Below are the code and all the weights of a small trained network. Each question names an input and a class and asks about switching units off, where a switched-off unit gives its printed mean instead of its output.

import numpy as np


def w(rows, s, z=0):
    codes = np.array(rows[::2]) - 128.0
    scale = np.full(codes.shape[1], s)
    scale[-1] = z or s
    return codes * scale


def f(y):
    return y / 2 * (1 + np.tanh(0.7978845608 * (y + 0.044715 * y**3)))


def log_softmax(a):
    a = a - a.max(-1, keepdims=True)
    return a - np.log(np.exp(a).sum(-1, keepdims=True))


def net(x, mask):
    res = np.array(x, float).reshape(1, 4) / 4 @ E
    y = f(res @ A[0][:, :-1].T + A[0][:, -1])
    res = res + np.where(mask, y, B[0][:, -1]) @ B[0][:, :-1]
    return log_softmax(res[-1] @ U[:, :-1].T + U[:, -1])


A, B = {}, {}
E = w([
[194,136,113,28,136],'x0',
[31,80,144,81,133],'x1',
[106,126,2,133,155],'x2',
[126,130,128,128,127],'x3',
],0.0089)
A[0] = w([
[134,124,99,176,135,121],'neuron 1',
[253,159,152,157,124,43],'neuron 2',
[99,123,30,88,144,44],'neuron 3',
[161,140,215,190,114,20],'neuron 4',
[75,118,187,174,134,29],'neuron 5',
[45,98,107,125,133,63],'neuron 6',
[164,138,76,184,120,119],'neuron 7',
[211,126,140,150,136,204],'neuron 8',
[201,126,77,72,140,1],'neuron 9',
[127,116,174,40,140,112],'neuron 10',
[116,141,78,202,131,136],'neuron 11',
[68,119,183,198,131,104],'neuron 12',
[136,100,178,80,110,107],'neuron 13',
[128,124,139,107,117,92],'neuron 14',
[129,127,124,122,131,115],'neuron 15',
],0.017,0.0088)
B[0] = w([
[110,168,137,152,198,176],'neuron 1',
[190,62,94,22,70,234],'neuron 2',
[177,69,131,83,6,207],'neuron 3',
[64,186,146,222,61,194],'neuron 4',
[169,93,93,54,115,183],'neuron 5',
[115,166,157,211,45,203],'neuron 6',
[96,172,131,145,247,213],'neuron 7',
[89,123,140,192,51,255],'neuron 8',
[76,159,188,221,55,174],'neuron 9',
[164,145,95,68,223,209],'neuron 10',
[74,168,159,158,231,236],'neuron 11',
[176,94,106,102,29,236],'neuron 12',
[139,112,107,89,217,189],'neuron 13',
[136,134,122,121,160,124],'neuron 14',
[132,133,153,114,132,122],'neuron 15',
],0.021,0.0082)
U = w([
[77,142,158,188,91,154],'0',
[185,72,102,67,100,206],'1',
[115,151,117,106,248,2],'2',
],0.011,0.0029)

Each question gives the input, the list of numbers given to net, and the class t.
The units are the neurons (one row each of A and B). Each row of codes is followed by its name. A weight is (code - 128) times the scale printed after its matrix; where a second scale follows, it is the last column's (A, B and U).
mask holds one flag per neuron, in row order. A switched-off neuron (its flag False) gives its mean, the last column of its row in B, instead of its output. The means were averaged over made-up inputs and are rounded, as every weight is.
A unit's drop is (log p(t) with every unit on - log p(t) with that unit switched off) / (log p(t) with every unit on - log p(t) with every unit switched off).
The circuit of an input: a set's keep is (log p(t) with only the set's units on - log p(t) with every unit switched off) / (log p(t) with every unit on - log p(t) with every unit switched off). Starting from the 12 units with the biggest drops (on a tie, the unit counted first), units are removed one at a time, each time the one whose removal leaves the highest keep (on an exact tie, the one counted first), for as long as the keep stays at least 0.8.
units of the circuit, in order: the units of the circuit, biggest drop first
unit that matters most: the unit with the biggest drop
top k neurons: the k neurons with the biggest drops, biggest first
drop when u is switched off: that unit's drop, to one decimal
input [-3,5,0,-5], class 1: units of the circuit, in order : [neuron 4]
input [1,3,-1,5], class 2: top 3 neurons : [neuron 3; neuron 2; neuron 12]
input [4,-2,1,0], class 0: top 2 neurons : [neuron 9; neuron 12]
input [-8,6,-1,7], class 1: top 2 neurons : [neuron 5; neuron 12]
input [8,-5,3,8], class 0: top 2 neurons : [neuron 9; neuron 8]
input [-7,3,-3,2], class 1: top 2 neurons : [neuron 5; neuron 12]
input [-6,4,-8,6], class 1: top 2 neurons : [neuron 5; neuron 12]
input [4,0,4,5], class 0: top 4 neurons : [neuron 2; neuron 9; neuron 12; neuron 5]
input [8,-7,5,3], class 0: top 2 neurons : [neuron 9; neuron 8]
input [2,-5,4,-4], class 0: top 3 neurons : [neuron 9; neuron 8; neuron 10]
input [-5,2,-2,3], class 1: top 3 neurons : [neuron 12; neuron 5; neuron 8]
input [4,0,7,-3], class 0: top 2 neurons : [neuron 9; neuron 2]
input [3,2,-6,1], class 2: drop when neuron 1 is switched off : 0.0
input [0,-2,1,-5], class 2: drop when neuron 6 is switched off : 0.8
input [-5,4,-5,-8], class 1: drop when neuron 5 is switched off : 0.1
input [2,8,-6,-5], class 2: unit that matters most : neuron 10
